Zaf: | +1.65 | -0.08 | -2.76 | -0.29 | +1.79 | +5.41 | -2.60 | -0.10 | -2.80 | -2.03 | +4.42 | +5.00 | +1.53 |
Gova: | +1.65 | +0.10 | -3.50 | -1.59 | +1.79 | -2.04 | -1.91 | -0.91 | -2.80 | -2.03 | +6.23 | +6.46 | +2.70 |
kamir: | +1.65 | -0.08 | -2.76 | -0.29 | +1.79 | +4.42 | -2.60 | -0.10 | -2.80 | -2.03 | +4.42 | +5.01 | +1.57 |
bodem: | +1.65 | +0.11 | -3.50 | -1.46 | +1.79 | +5.41 | +0.11 | +0.11 | -2.03 | -2.03 | +6.77 | +5.57 | +1.74 |
per: | +1.65 | +0.11 | -3.50 | -0.91 | +1.79 | +6.56 | -2.60 | -0.44 | -3.34 | -4.02 | +6.23 | +3.32 | +1.57 |
Gud: | -1.03 | +1.06 | -1.03 | -1.03 | +1.76 | +4.64 | -2.03 | -2.59 | -1.03 | -2.03 | +8.02 | +5.00 | +1.57 |
kud: | +2.07 | +0.07 | -3.50 | -0.81 | +2.21 | +5.41 | -2.60 | -0.91 | -2.80 | -4.03 | +5.08 | +4.42 | +1.53 |
Pasuf: | +1.71 | -0.05 | -3.50 | -0.91 | +2.07 | +5.41 | -2.60 | -0.91 | -3.27 | -2.03 | +6.23 | +4.81 | +1.57 |
howmany bodem: | +0.11 |  3
howmany Gud: | -2.03 |  2
howmany Gud: | +5.00 |  1
howmany kamir: | -2.60 |  1

liva: | -0.74 | +0.44 | +0.97 | -5.69 | -0.19 | -6.77 | -6.35 | -0.70 | -0.38 | +5.43 | +6.05 | -5.69 | +2.44 |
nezi: | -2.46 | +4.80 | -0.88 | -0.71 | +2.24 | -0.79 | -0.74 | -5.34 | -5.48 | +0.03 | -0.15 | +0.48 | +0.01 |
Fuzog: | +1.37 | +0.98 | -0.62 | +0.73 | -2.95 | +0.81 | +0.83 | +2.32 | +2.58 | -3.25 | -3.02 | -2.40 | -3.48 |
rorot: | -0.11 | -0.75 | +1.24 | -3.36 | -0.83 | -3.84 | -3.60 | +0.36 | +0.82 | +3.18 | +3.77 | +0.92 | +4.13 |
Kovur: | -0.74 | +0.44 | +0.97 | -6.35 | -0.46 | -6.77 | -6.35 | -0.70 | -0.38 | -6.35 | +6.05 | +1.63 | +7.22 |
vil: | -0.87 | +1.11 | +0.65 | -3.83 | +0.19 | -4.63 | -4.32 | -1.06 | -0.94 | +0.43 | +3.38 | +1.47 | +3.66 |
rarib: | -0.69 | +1.03 | +0.88 | -4.38 | +0.20 | -5.26 | -4.89 | -0.79 | -0.63 | +3.95 | +4.45 | +1.74 | +4.89 |
ter: | -2.20 | +5.12 | -1.51 | +0.73 | +2.45 | +0.43 | +0.74 | -4.92 | -5.69 | -1.21 | -1.37 | -0.05 | -1.35 |
kape: | +1.70 | -5.24 | +0.34 | +0.23 | -2.56 | +0.37 | +0.23 | +3.88 | +4.77 | -0.66 | -0.45 | -0.87 | -0.64 |
rutir: | +0.84 | -6.22 | +1.32 | -2.78 | -3.90 | -2.89 | -2.85 | +2.06 | +2.27 | +0.74 | +1.04 | -0.50 | +0.94 |
Luve: | -0.08 | +0.99 | +0.98 | +0.99 | +2.22 | +0.97 | +0.98 | -0.67 | +0.99 | +1.47 | +2.13 | +0.99 | +1.77 |
vudav: | -1.80 | +2.60 | -1.29 | +0.65 | +1.46 | +0.63 | +0.65 | -4.12 | -4.99 | -1.52 | -1.77 | -0.52 | -1.75 |
howmany Luve: | +0.99 |  4
howmany Luve: | -0.68 |  0
howmany liva: | +0.44 |  1
howmany Kovur: | +0.43 |  0
howmany kape: | -0.45 |  1

raf: | +2.97 | -0.47 | -0.69 | +2.25 | -0.72 | -0.74 | -4.17 | -3.39 | +0.49 | +0.64 | +0.70 | +0.51 | -4.17 | -0.74 | -1.96 | +0.56 | +1.75 | +0.66 | +3.73 |
zuvip: | -3.56 | +0.47 | +0.45 | -2.09 | +0.54 | +0.50 | +3.99 | +3.82 | -0.39 | -0.41 | -0.53 | -0.37 | +4.07 | +0.54 | +1.61 | -0.42 | -1.41 | -0.64 | -3.88 |
Pabis: | -1.00 | +1.08 | -1.37 | -0.94 | -1.59 | -1.49 | +1.47 | +1.34 | +1.30 | +1.30 | +0.47 | +1.27 | +1.54 | -1.70 | +0.66 | +1.21 | -0.37 | -0.84 | -1.08 |
Fep: | -3.56 | +0.47 | +0.45 | -2.09 | +0.54 | +0.50 | +3.99 | +3.82 | -0.39 | -0.41 | -0.53 | -0.37 | +4.07 | +3.69 | +1.61 | -0.42 | -1.41 | -0.64 | -3.88 |
para: | +6.38 | -1.03 | +0.12 | +2.92 | +0.07 | +0.11 | -6.77 | -6.74 | -0.04 | -0.17 | +0.26 | -0.15 | -7.13 | +0.06 | -2.32 | -0.19 | +1.54 | +1.25 | +5.56 |
howmany para: | +2.91 |  0
howmany para: | -2.32 |  1

gavam: | -3.31 | -5.36 | +4.21 | -0.58 | -3.31 | +1.47 | +5.58 | -4.68 | -0.57 | +1.49 | +5.56 |
mifam: | +1.07 | +0.69 | +2.96 | -1.29 | -1.57 | +2.96 | -1.58 | +1.39 | +2.96 | -1.58 | +2.96 |
bog: | -4.23 | -6.82 | +5.33 | -1.58 | -4.20 | +1.83 | +7.07 | -5.96 | -0.73 | +1.89 | +6.99 |
gedif: | -3.31 | -5.36 | +4.21 | +6.40 | -3.31 | +1.47 | +6.40 | -5.40 | -0.66 | +1.71 | +6.33 |
ril: | -1.14 | -0.37 | +2.16 | +3.73 | +0.98 | -1.28 | +2.82 | -1.80 | +2.30 | +4.35 | -4.93 |
pifev: | -1.10 | +6.34 | +2.11 | +3.63 | +0.95 | -1.23 | +2.76 | -1.74 | +2.24 | +4.24 | -4.76 |
ragin: | +3.56 | +5.33 | -2.93 | +1.80 | +3.56 | -0.57 | -4.11 | +4.74 | +1.20 | -0.56 | -4.12 |
howmany gavam: | -0.57 |  1
howmany ragin: | -0.57 |  1
howmany mifam: | -1.57 |  1
howmany gedif: | +6.33 |  1

Favaf: | -0.87 | -0.87 | -0.87 | +3.12 | +1.85 | +2.26 | -0.87 | +0.14 | +1.25 | -0.05 |
raber: | +0.58 | -2.54 | +3.73 | +8.31 | -0.66 | +6.12 | -1.07 | -0.66 | +2.35 | -2.54 |
dav: | +0.68 | -1.58 | +2.22 | +0.41 | +2.50 | +2.98 | -0.09 | -0.68 | +2.22 | +0.41 |
pel: | +0.58 | -2.54 | +4.78 | +8.31 | +5.06 | -0.67 | -1.07 | -0.66 | +2.35 | +0.26 |
tezig: | +0.27 | -2.87 | +0.27 | +1.32 | +0.42 | +1.30 | +2.77 | -2.60 | +0.27 | +2.77 |
Taz: | -0.09 | +2.84 | -0.09 | -1.03 | -1.09 | -1.09 | -2.86 | +2.64 | +1.98 | -0.09 |
howmany Taz: | -1.10 |  0
howmany dav: | +0.42 |  0
howmany tezig: | +0.26 |  0
howmany tezig: | +0.27 |  3
howmany Favaf: | -0.88 |  0
howmany raber: | -0.65 |  0

zumik: | -9.68 | -1.71 | +2.32 | -5.42 | -9.68 | -6.62 | -7.75 | -9.68 | +1.00 | -9.68 | +1.78 | -0.78 |
Bak: | -0.41 | +3.04 | -5.13 | +0.87 | +2.55 | +1.92 | +2.29 | +2.94 | -3.40 | -3.08 | +3.14 | +1.56 |
tifa: | -0.77 | +0.89 | -0.77 | -0.77 | -5.39 | -3.38 | -4.08 | +0.89 | -0.77 | +0.89 | +2.38 | +1.50 |
zabe: | +1.01 | -2.91 | +2.36 | -3.76 | -7.17 | -5.10 | -5.82 | -1.35 | +2.02 | -2.17 | +0.98 | -1.30 |
howmany zumik: | -9.68 |  4
howmany tifa: | -0.77 |  4

nur: | +0.81 | +1.67 | -1.09 | -1.38 | +0.14 | +0.35 | -1.56 | -2.58 | -2.25 | +2.18 | +0.18 | +0.40 | -1.57 | -0.03 | -1.30 | +0.14 | -0.45 | +0.37 | +0.69 | +2.15 | -1.30 | -1.71 | -0.39 | +2.81 | -1.69 | +0.96 | -1.22 | -2.23 | +0.63 | +0.41 | -2.34 | +0.02 | -0.22 | -0.78 | -0.29 | +0.60 | -1.59 | +1.75 | +0.22 | -0.24 | -2.58 | -1.29 | -1.03 | +0.78 | +0.30 | -0.32 | -1.64 | -2.58 | -0.47 | +1.13 | -0.93 |
rana: | -1.64 | -2.33 | +0.05 | -0.29 | +1.14 | +0.60 | -0.18 | -0.73 | -0.15 | -1.37 | -1.55 | -2.27 | -0.72 | -0.72 | -0.48 | +1.84 | -0.93 | +0.64 | -2.33 | -1.24 | -2.33 | +1.37 | +0.46 | -3.06 | -0.02 | +1.05 | +0.50 | +1.81 | -2.33 | -0.72 | +0.58 | -0.72 | +0.49 | -0.68 | +0.15 | +0.72 | +0.33 | -3.01 | -0.72 | +2.74 | +0.45 | +0.54 | -1.09 | -1.17 | -0.08 | -1.39 | +1.36 | +2.56 | +1.94 | -1.16 | +0.89 |
dived: | +0.58 | +0.28 | -1.53 | -3.06 | +1.00 | -1.00 | -2.45 | +0.19 | -2.45 | +3.26 | -0.73 | -0.51 | +1.29 | +0.07 | -0.71 | -0.04 | -0.79 | -0.06 | -1.25 | +3.35 | -0.19 | -1.14 | +1.15 | +0.27 | -1.26 | +0.07 | -0.83 | +1.43 | +1.19 | +2.93 | +2.34 | +0.39 | -0.79 | -1.39 | +0.48 | +1.17 | -1.00 | -1.72 | -0.17 | -2.15 | -0.78 | -1.25 | -0.12 | -0.74 | +1.03 | +0.12 | -0.67 | -3.80 | -2.15 | +1.51 | -2.33 |
vilu: | +0.90 | +0.28 | +2.95 | +3.03 | -1.29 | -1.78 | +3.35 | +2.77 | +5.80 | -2.65 | +2.89 | -2.57 | +9.05 | -0.48 | +3.56 | +0.33 | +2.81 | -2.35 | -0.13 | -2.90 | +4.01 | +1.48 | +0.33 | -0.39 | +3.09 | -4.72 | +1.66 | +1.51 | -0.99 | +0.33 | -0.86 | +1.45 | -0.63 | +2.92 | +0.14 | -2.59 | +2.81 | +2.29 | +1.80 | -4.18 | -0.39 | +2.88 | +4.34 | -0.11 | +0.07 | +2.83 | -0.07 | +0.87 | -2.62 | -0.77 | -1.05 |
timoz: | -0.39 | -0.58 | +0.62 | +0.19 | -0.12 | +1.26 | +0.08 | -0.09 | -0.97 | -1.63 | -0.67 | -0.30 | -2.58 | -0.05 | +0.07 | +1.02 | +0.31 | +1.05 | +0.51 | -1.47 | -0.12 | +0.93 | -0.12 | -0.69 | -1.23 | +1.09 | +0.04 | -1.92 | -0.62 | -0.98 | -1.04 | -0.51 | +0.74 | -0.04 | -0.88 | +0.28 | -0.55 | +0.25 | -0.22 | +0.19 | +0.39 | -0.29 | -1.41 | +0.59 | -0.78 | -0.59 | -0.12 | +1.61 | +1.54 | -0.37 | +1.61 |
howmany dived: | -1.25 |  2
howmany rana: | -2.33 |  4
howmany nur: | -2.58 |  3
howmany timoz: | +0.19 |  2
howmany vilu: | +0.33 |  3

Vad: | +1.65 | +0.12 | -1.58 | +3.69 | -1.58 | -0.09 | -1.58 | +6.36 | -1.21 | -1.08 | -0.09 | -0.44 |
masug: | +0.16 | +0.58 | -0.66 | +4.64 | +0.36 | +1.13 | +3.08 | +8.87 | +1.03 | +0.49 | +2.64 | -0.08 |
vifa: | +1.20 | -0.94 | +1.01 | +1.19 | +2.65 | +2.65 | +2.65 | +2.65 | -0.63 | +1.90 | -0.33 | +1.01 |
howmany vifa: | -0.94 |  1
howmany vifa: | +2.65 |  4
howmany Vad: | -0.09 |  2
howmany vifa: | +1.01 |  2
howmany vifa: | +1.21 |  0

